The symbols move the points like this.
Z427: j>none, r>Z404, l>none, z>none, h>Z407, u>Z830, m>Z457
Z795: j>Z762, r>Z849, l>Z235, z>Z790, h>Z246, u>Z625, m>Z568
Z334: j>Z352, r>Z25, l>Z691, z>Z297, h>Z894, u>Z910, m>Z746
Z691: j>Z499, r>Z515, l>Z334, z>Z787, h>Z335, u>Z146, m>Z343
Z722: j>Z635, r>Z585, l>Z936, z>Z433, h>Z693, u>Z488, m>Z226
Z433: j>Z894, r>Z823, l>Z388, z>Z722, h>Z352, u>Z12, m>Z720
Z25: j>Z568, r>Z334, l>Z515, z>Z365, h>Z70, u>Z937, m>Z762
Z614: j>Z488, r>Z753, l>Z678, z>Z456, h>Z291, u>Z635, m>Z157
Z585: j>Z927, r>Z722, l>none, z>Z823, h>Z733, u>none, m>none
Z242: j>none, r>Z696, l>none, z>Z830, h>Z201, u>none, m>Z927
Z157: j>none, r>none, l>none, z>Z404, h>Z390, u>Z696, m>Z614
Z582: j>Z245, r>Z520, l>Z653, z>Z120, h>Z343, u>Z386, m>Z335
Z625: j>Z407, r>Z955, l>none, z>none, h>none, u>Z795, m>Z57
Z201: j>Z790, r>Z133, l>Z127, z>Z762, h>Z242, u>Z175, m>Z365
Z885: j>Z138, r>Z579, l>Z733, z>Z688, h>none, u>none, m>none
Z458: j>Z612, r>none, l>Z850, z>Z679, h>none, u>Z579, m>none
Z456: j>Z12, r>Z457, l>Z143, z>Z614, h>Z910, u>Z894, m>Z404
Z138: j>Z885, r>Z787, l>Z365, z>Z515, h>Z428, u>Z595, m>Z127
Z746: j>Z849, r>Z762, l>Z343, z>Z133, h>Z653, u>Z435, m>Z334
Z679: j>Z146, r>Z112, l>Z129, z>Z458, h>Z843, u>Z499, m>Z881
Z133: j>Z501, r>Z201, l>Z375, z>Z746, h>Z696, u>Z390, m>Z297
Z335: j>Z388, r>Z148, l>Z894, z>Z137, h>Z691, u>Z143, m>Z582
Z761: j>none, r>none, l>Z390, z>Z470, h>none, u>Z375, m>Z612
Z291: j>Z850, r>Z189, l>Z612, z>Z910, h>Z614, u>Z297, m>Z390
Z70: j>Z823, r>Z894, l>Z148, z>Z927, h>Z25, u>Z457, m>Z830
Z635: j>Z722, r>Z927, l>Z137, z>Z894, h>Z297, u>Z614, m>Z696
Z579: j>Z787, r>Z885, l>Z693, z>Z499, h>Z936, u>Z458, m>Z620
Z894: j>Z433, r>Z70, l>Z335, z>Z635, h>Z334, u>Z456, m>Z653
Z678: j>none, r>none, l>Z614, z>Z143, h>Z612, u>Z137, m>none
Z499: j>Z691, r>Z688, l>Z352, z>Z579, h>Z388, u>Z679, m>Z935
Z148: j>Z853, r>Z335, l>Z70, z>Z428, h>Z515, u>Z745, m>Z520
Z720: j>Z653, r>Z246, l>Z245, z>Z226, h>Z849, u>Z244, m>Z433
Z457: j>Z960, r>Z456, l>Z745, z>Z753, h>Z937, u>Z70, m>Z427
Z620: j>Z375, r>none, l>Z501, z>Z935, h>none, u>none, m>Z579
Z960: j>Z457, r>Z12, l>none, z>none, h>Z57, u>Z823, m>none
Z595: j>none, r>Z612, l>Z189, z>Z197, h>none, u>Z138, m>none
Z404: j>Z244, r>Z427, l>Z386, z>Z157, h>Z435, u>Z653, m>Z456
Z57: j>Z937, r>Z129, l>Z112, z>Z621, h>Z960, u>Z568, m>Z625
Z246: j>Z830, r>Z720, l>none, z>none, h>Z795, u>none, m>Z823
Z388: j>Z335, r>Z853, l>Z433, z>Z936, h>Z499, u>Z843, m>Z245
Z830: j>Z246, r>Z653, l>Z520, z>Z242, h>Z762, u>Z427, m>Z70
Z143: j>Z843, r>Z745, l>Z456, z>Z678, h>Z146, u>Z335, m>Z386
Z428: j>none, r>Z137, l>Z927, z>Z148, h>Z138, u>none, m>none
Z515: j>Z688, r>Z691, l>Z25, z>Z138, h>Z148, u>Z197, m>Z376
Z910: j>Z129, r>Z937, l>Z146, z>Z291, h>Z456, u>Z334, m>Z435
Z881: j>Z470, r>none, l>Z955, z>none, h>none, u>Z935, m>Z679
Z470: j>Z881, r>Z195, l>Z435, z>Z761, h>Z386, u>Z343, m>Z146
Z568: j>Z25, r>Z352, l>Z688, z>Z733, h>Z823, u>Z57, m>Z795
Z129: j>Z910, r>Z57, l>Z679, z>Z850, h>Z12, u>Z352, m>Z955
Z195: j>none, r>Z470, l>Z407, z>none, h>none, u>Z376, m>Z197
Z435: j>Z955, r>Z407, l>Z470, z>Z390, h>Z404, u>Z746, m>Z910
Z365: j>Z733, r>Z297, l>Z138, z>Z25, h>Z927, u>Z189, m>Z201
Z386: j>none, r>none, l>Z404, z>none, h>Z470, u>Z582, m>Z143
Z745: j>none, r>Z143, l>Z457, z>none, h>Z197, u>Z148, m>none
Z823: j>Z70, r>Z433, l>Z853, z>Z585, h>Z568, u>Z960, m>Z246
Z197: j>Z112, r>Z146, l>Z937, z>Z595, h>Z745, u>Z515, m>Z195
Z407: j>Z625, r>Z435, l>Z195, z>Z175, h>Z427, u>Z762, m>Z937
Z12: j>Z456, r>Z960, l>Z843, z>Z488, h>Z129, u>Z433, m>Z244
Z501: j>Z133, r>Z790, l>Z620, z>Z849, h>Z226, u>Z976, m>Z693
Z936: j>Z137, r>none, l>Z722, z>Z388, h>Z579, u>none, m>none
Z375: j>Z620, r>Z127, l>Z133, z>Z343, h>Z120, u>Z761, m>Z787
Z488: j>Z614, r>none, l>none, z>Z12, h>Z850, u>Z722, m>none
Z853: j>Z148, r>Z388, l>Z823, z>none, h>Z688, u>none, m>none
Z733: j>Z365, r>Z693, l>Z885, z>Z568, h>Z585, u>Z621, m>Z790
Z612: j>Z458, r>Z595, l>Z291, z>Z146, h>Z678, u>Z787, m>Z761
Z390: j>Z976, r>Z175, l>Z761, z>Z435, h>Z157, u>Z133, m>Z291
Z137: j>Z936, r>Z428, l>Z635, z>Z335, h>Z787, u>Z678, m>Z120
Z520: j>none, r>Z582, l>Z830, z>none, h>Z376, u>none, m>Z148
Z376: j>Z235, r>Z343, l>Z762, z>Z127, h>Z520, u>Z195, m>Z515
Z762: j>Z795, r>Z746, l>Z376, z>Z201, h>Z830, u>Z407, m>Z25
Z175: j>none, r>Z390, l>none, z>Z407, h>none, u>Z201, m>Z189
Z927: j>Z585, r>Z635, l>Z428, z>Z70, h>Z365, u>Z753, m>Z242
Z955: j>Z435, r>Z625, l>Z881, z>Z976, h>Z244, u>Z849, m>Z129
Z843: j>Z143, r>none, l>Z12, z>none, h>Z679, u>Z388, m>none
Z937: j>Z57, r>Z910, l>Z197, z>Z189, h>Z457, u>Z25, m>Z407
Z189: j>Z621, r>Z291, l>Z595, z>Z937, h>Z753, u>Z365, m>Z175
Z787: j>Z579, r>Z138, l>Z297, z>Z691, h>Z137, u>Z612, m>Z375
Z653: j>Z720, r>Z830, l>Z582, z>Z696, h>Z746, u>Z404, m>Z894
Z120: j>none, r>none, l>Z696, z>Z582, h>Z375, u>none, m>Z137
Z127: j>none, r>Z375, l>Z201, z>Z376, h>none, u>none, m>Z138
Z693: j>Z297, r>Z733, l>Z579, z>Z352, h>Z722, u>Z850, m>Z501
Z343: j>Z935, r>Z376, l>Z746, z>Z375, h>Z582, u>Z470, m>Z691
Z696: j>Z226, r>Z242, l>Z120, z>Z653, h>Z133, u>Z157, m>Z635
Z688: j>Z515, r>Z499, l>Z568, z>Z885, h>Z853, u>Z112, m>Z235
Z790: j>Z201, r>Z501, l>none, z>Z795, h>none, u>none, m>Z733
Z226: j>Z696, r>none, l>none, z>Z720, h>Z501, u>none, m>Z722
Z621: j>Z189, r>Z850, l>none, z>Z57, h>none, u>Z733, m>none
Z244: j>Z404, r>none, l>none, z>none, h>Z955, u>Z720, m>Z12
Z352: j>Z334, r>Z568, l>Z499, z>Z693, h>Z433, u>Z129, m>Z849
Z849: j>Z746, r>Z795, l>Z935, z>Z501, h>Z720, u>Z955, m>Z352
Z850: j>Z291, r>Z621, l>Z458, z>Z129, h>Z488, u>Z693, m>Z976
Z976: j>Z390, r>none, l>none, z>Z955, h>none, u>Z501, m>Z850
Z245: j>Z582, r>none, l>Z720, z>none, h>Z935, u>none, m>Z388
Z235: j>Z376, r>Z935, l>Z795, z>none, h>none, u>none, m>Z688
Z297: j>Z693, r>Z365, l>Z787, z>Z334, h>Z635, u>Z291, m>Z133
Z753: j>none, r>Z614, l>none, z>Z457, h>Z189, u>Z927, m>none
Z935: j>Z343, r>Z235, l>Z849, z>Z620, h>Z245, u>Z881, m>Z499
Z112: j>Z197, r>Z679, l>Z57, z>none, h>none, u>Z688, m>none
Z146: j>Z679, r>Z197, l>Z910, z>Z612, h>Z143, u>Z691, m>Z470

The rows follow the links: the fewer symbols apart two points are, the more alike their rows tend to be.

Each row is also shifted at random along 5 hidden directions that mean nothing.

Some points, each with a row of numbers:
Z343: 40;-367;-191;446;-7;-263;414;122;28;-216;324;132;-43;-201;147;-89;68;-55;-114;-243;67;262;337;223;78;-38;-147;-165;-414;30;-448;257;-397;172;61;286;-136;-410;138;121;-469;-72;-119;-83;4;318
Z458: 413;298;-276;65;160;70;351;198;-83;-79;497;182;-156;-17;160;-266;318;351;257;145;166;188;19;374;217;-161;168;-288;-272;-85;396;497;-441;-186;122;110;177;148;-482;-160;-206;-593;-12;33;367;64
Z146: -300;-335;62;166;-66;-159;63;105;106;-45;62;154;51;92;-40;409;64;-240;-597;-144;194;-196;354;-136;-176;253;-272;221;-311;54;-508;56;34;202;33;205;147;-488;292;239;-49;340;185;-161;-162;86
Z235: 310;98;-101;74;284;4;-65;-18;-172;16;-245;-131;234;15;188;-138;-35;-44;250;-37;73;295;-109;201;83;-74;197;-339;16;-22;297;165;168;256;306;-153;-107;253;-164;-190;-61;61;-56;279;1;34
Z722: -297;184;-78;-29;-189;139;-85;94;170;252;-32;102;-42;-190;-328;-94;-80;23;67;47;-196;-92;31;-225;-32;-130;1;263;241;33;71;-251;23;-283;-204;-178;195;142;237;134;123;-124;13;-209;-144;-183
Z376: -38;-428;81;63;-23;-146;-42;182;108;337;88;105;-55;-338;-248;-165;88;-63;159;0;-99;-54;142;-457;-90;-26;-139;-38;180;396;-514;-230;-185;-31;-226;47;-90;-64;673;442;-48;423;-73;-246;-466;-82
Z499: 226;279;-155;-54;156;177;394;85;-29;-15;201;26;162;-154;36;57;-17;22;64;53;241;139;134;68;103;156;33;-302;31;-168;203;95;30;11;394;9;-1;77;-643;-140;1;-223;142;340;298;6
Z579: 30;16;136;196;-62;216;398;298;292;20;37;237;-259;-209;-434;351;338;-1;-690;-295;-7;-217;722;-273;282;-30;-374;-42;73;320;-515;-154;26;-35;-114;241;87;-453;51;171;110;298;123;-310;-191;233
Z137: -489;-160;-197;-122;-254;-69;334;185;319;297;409;266;-242;-253;-486;-65;77;-248;71;212;51;6;191;-218;-92;126;-244;324;72;80;-312;-209;-308;-246;-227;138;239;-138;102;437;-169;-128;112;-507;-36;-75
Z762: 371;15;95;-138;234;87;173;-180;-123;90;377;-71;-47;-251;129;-332;-8;300;610;160;-13;117;-365;15;196;-171;245;-355;132;65;154;-66;-227;-185;20;11;-373;284;-172;-13;-60;-226;-262;353;145;-99
Z375: 173;108;-59;-67;-32;-110;166;-23;259;-120;-57;-110;-154;80;-91;-104;45;96;104;-185;8;150;129;145;155;-99;-25;-167;9;130;-67;84;-165;113;72;116;-75;40;-357;-99;-43;11;61;-14;107;29
Z201: -110;-110;16;-289;-84;-104;420;-52;159;-126;144;-163;-122;-85;-224;-58;272;-160;95;18;47;-54;33;201;233;215;-79;90;139;43;119;-174;-145;-94;8;295;-189;-98;-655;-158;-103;-87;-97;-102;384;73
Z746: -192;-194;388;-249;20;157;255;24;354;77;251;81;-85;-335;-347;109;-103;62;56;8;-77;-472;243;-664;9;93;-280;68;407;383;-526;-658;12;-280;-82;83;-226;-14;53;253;324;406;-3;32;-152;-72
Z226: 31;166;73;279;57;346;-159;104;94;346;325;319;-333;-435;-126;-466;108;421;475;56;-294;63;-30;-359;156;-632;131;95;174;385;-201;-165;-213;-426;-343;-255;-22;283;715;380;116;-63;-215;-81;-442;-102
Z133: -12;200;39;-86;50;14;-104;-326;172;-28;-156;-126;-162;88;39;-138;-103;163;348;-208;-70;160;-194;154;106;-243;217;18;95;123;230;0;-35;39;-3;-169;-163;214;-22;-127;61;-50;-53;235;-87;-181
Z937: 169;-21;345;-467;229;250;271;-88;-13;129;584;41;-73;-126;-107;96;104;229;186;423;165;-366;-226;-362;75;199;26;-185;164;48;96;-288;-60;-396;48;169;-104;120;-482;82;256;-28;78;277;264;-152
Z823: -776;-258;150;-139;-201;107;-57;183;103;344;-158;71;371;-271;-467;245;-14;-549;-430;215;-80;-442;274;-564;-238;482;-333;551;413;75;-352;-706;483;-131;-104;14;67;-268;335;358;178;466;82;-357;-295;-70
Z515: 587;343;42;-512;233;178;121;-289;-118;45;-131;-391;73;188;81;97;-267;108;465;146;331;295;-345;208;58;165;304;-628;196;-262;553;116;217;231;372;-163;-158;401;-823;-314;143;-76;221;615;328;-211
Z334: -33;281;249;-458;79;286;-58;-388;115;227;59;-193;39;-135;-122;101;-454;170;472;177;89;-187;-285;-364;-176;120;134;-83;338;86;209;-391;202;-140;87;-337;-109;409;-88;99;374;-7;195;462;-133;-516
Z679: 4;200;-9;-200;71;12;-106;113;11;1;-238;-22;273;193;-9;98;-92;-97;-146;36;119;-263;84;-234;-205;318;-59;-92;52;-36;109;-11;279;72;255;-97;165;223;-258;-158;314;180;249;97;1;-196
Z885: 371;346;-107;-126;122;106;-226;-93;-60;142;-321;-187;58;106;62;-113;-25;45;283;-16;62;387;-236;294;90;-68;334;-256;48;-76;662;325;153;168;123;-310;145;325;-115;-171;43;-211;122;189;-51;-180
Z129: -7;252;259;-250;208;323;127;-46;4;-154;157;10;146;5;38;241;26;119;-203;142;127;-370;41;-244;56;200;-33;-53;76;-59;198;-191;292;-153;317;16;-9;125;-527;-207;408;0;82;376;210;-120
Z428: 419;262;90;57;20;49;-573;-250;-50;136;-632;-192;-214;336;75;125;-314;113;24;-267;-28;454;-176;168;37;-351;266;-197;-6;-23;221;294;305;421;-148;-315;11;132;467;-20;124;192;155;122;-342;-56

From each start, follow one symbol. Which point do you reach?
Answer with the point's name.
new walk
-141;-154;78;-134;12;-159;-137;42;120;27;-87;31;98;103;4;-30;-51;-88;43;-30;33;-242;31;-333;-171;130;-249;-22;35;213;-301;-109;6;79;111;13;37;65;10;74;193;381;120;-27;-92;-52
h: Z386
new walk
-469;-111;326;65;43;310;-67;36;216;173;-205;51;-82;-157;-375;276;356;-242;-456;-177;-173;-322;304;-356;268;-28;-241;378;314;441;-356;-506;313;-49;-120;56;-109;-279;286;242;298;560;-27;-115;-339;126
j: Z201
new walk
-69;76;195;-51;-98;146;244;-244;150;-397;-254;-104;-241;270;-99;617;-36;-47;-652;-233;50;-29;353;166;236;40;-167;116;2;-218;-146;-165;308;219;65;237;-166;-473;-416;-226;100;131;168;34;257;264
h: Z297
new walk
127;-7;-204;152;-2;-264;-173;-215;-13;-215;-538;-315;26;444;249;51;46;-204;-145;-353;40;494;-83;692;101;53;183;-85;-234;-155;256;481;114;622;146;30;-74;-163;-203;-397;-273;83;-22;68;29;192
z: Z376
new walk
-108;-38;367;-365;20;78;-326;-307;49;-85;-790;-381;133;275;-91;395;-360;-244;-184;-96;-47;-202;-61;-306;-56;170;-106;52;424;-89;-159;-500;618;267;143;-145;-309;64;-231;-209;419;656;145;191;-35;-35
u: Z427
new walk
-694;-108;290;-259;-223;110;-378;-53;301;373;-87;209;-191;-28;-466;218;-17;-66;-145;145;-160;-547;25;-689;-318;34;-263;626;302;308;-427;-511;140;-317;-389;-150;299;-35;641;488;417;435;234;-384;-491;-278
u: Z635
new walk
6;46;-271;6;-98;-180;-541;-262;-354;228;-221;-243;255;52;340;-388;-539;-42;630;192;-93;500;-714;379;-423;-95;497;7;-55;-342;583;198;-21;145;-133;-500;54;344;636;9;-279;-463;-135;147;-246;-378
r: Z894
new walk
-150;-74;266;-169;-27;-9;-38;-41;231;-73;122;136;-241;50;-168;-18;203;168;24;-93;-159;-368;57;-278;66;-55;-191;167;71;359;-289;-214;-130;-258;-147;143;-47;-5;7;75;252;194;-35;-85;-29;-37
h: Z157
new walk
-110;-143;-294;238;151;-133;63;257;-116;85;381;275;199;-178;236;-429;136;-18;325;119;46;54;-39;54;-103;9;58;-2;-262;80;28;223;-298;-43;163;-51;155;167;139;74;-238;-234;-95;-41;1;-34
j: Z470
new walk
-356;61;259;-130;-87;172;45;103;266;-151;-134;56;23;155;-250;424;246;-93;-670;-127;-15;-583;389;-268;78;213;-331;302;132;177;-208;-274;278;-133;16;151;108;-247;-206;-90;380;305;128;-154;20;65
m: Z976
new walk
390;-71;206;403;54;203;150;184;-132;-314;-413;-27;-18;61;40;657;31;-126;-1063;-345;41;108;629;60;324;-29;-245;-235;-165;-210;-424;43;386;434;126;193;-169;-633;-60;-67;-12;460;64;7;-14;569
h: Z688
new walk
164;-2;184;-105;-37;-11;141;149;237;-63;54;147;-267;142;-213;261;233;90;-328;-113;86;-283;273;-212;117;13;-237;-47;-20;227;-275;57;-118;-94;-95;183;120;-179;-103;67;182;189;225;-184;46;40
l: Z291
new walk
-337;-170;-108;-184;155;-80;102;-106;-25;32;152;141;50;121;108;-119;-72;-170;266;307;193;-48;-185;-59;-239;182;-49;137;-160;-131;-77;-49;-59;68;252;74;85;147;-349;54;-52;16;148;8;224;-35
m: Z143
new walk
-55;50;-81;-421;-52;-61;355;-25;197;108;66;-140;112;-46;-209;81;-225;-196;164;178;247;-57;81;-86;-177;423;-61;-194;87;-78;80;-138;-52;2;206;-9;51;159;-481;-19;24;-40;271;115;234;-223
h: Z335
new walk
-427;-153;-52;439;-99;-109;-298;38;-12;12;-193;15;263;-180;110;-88;-112;-169;-165;-317;-245;-9;194;-154;-144;-38;-23;317;-62;164;-249;-166;156;184;-10;-156;-28;-170;801;124;-117;229;-189;32;-475;59
z: Z501
new walk
151;27;347;-329;98;263;333;-151;57;-301;187;1;-290;184;-125;482;307;159;-450;116;127;-211;41;48;349;72;-138;-56;50;-170;-12;-150;126;-89;-5;373;-128;-250;-753;-163;227;56;109;37;495;253
h: Z189
new walk
-462;74;-113;-42;-89;93;43;-51;32;-222;-91;0;90;234;42;271;159;-228;-412;96;31;-98;152;228;-10;231;-142;438;-153;-294;162;9;190;7;159;103;242;-247;-418;-213;20;-150;65;-127;343;153
u: Z722
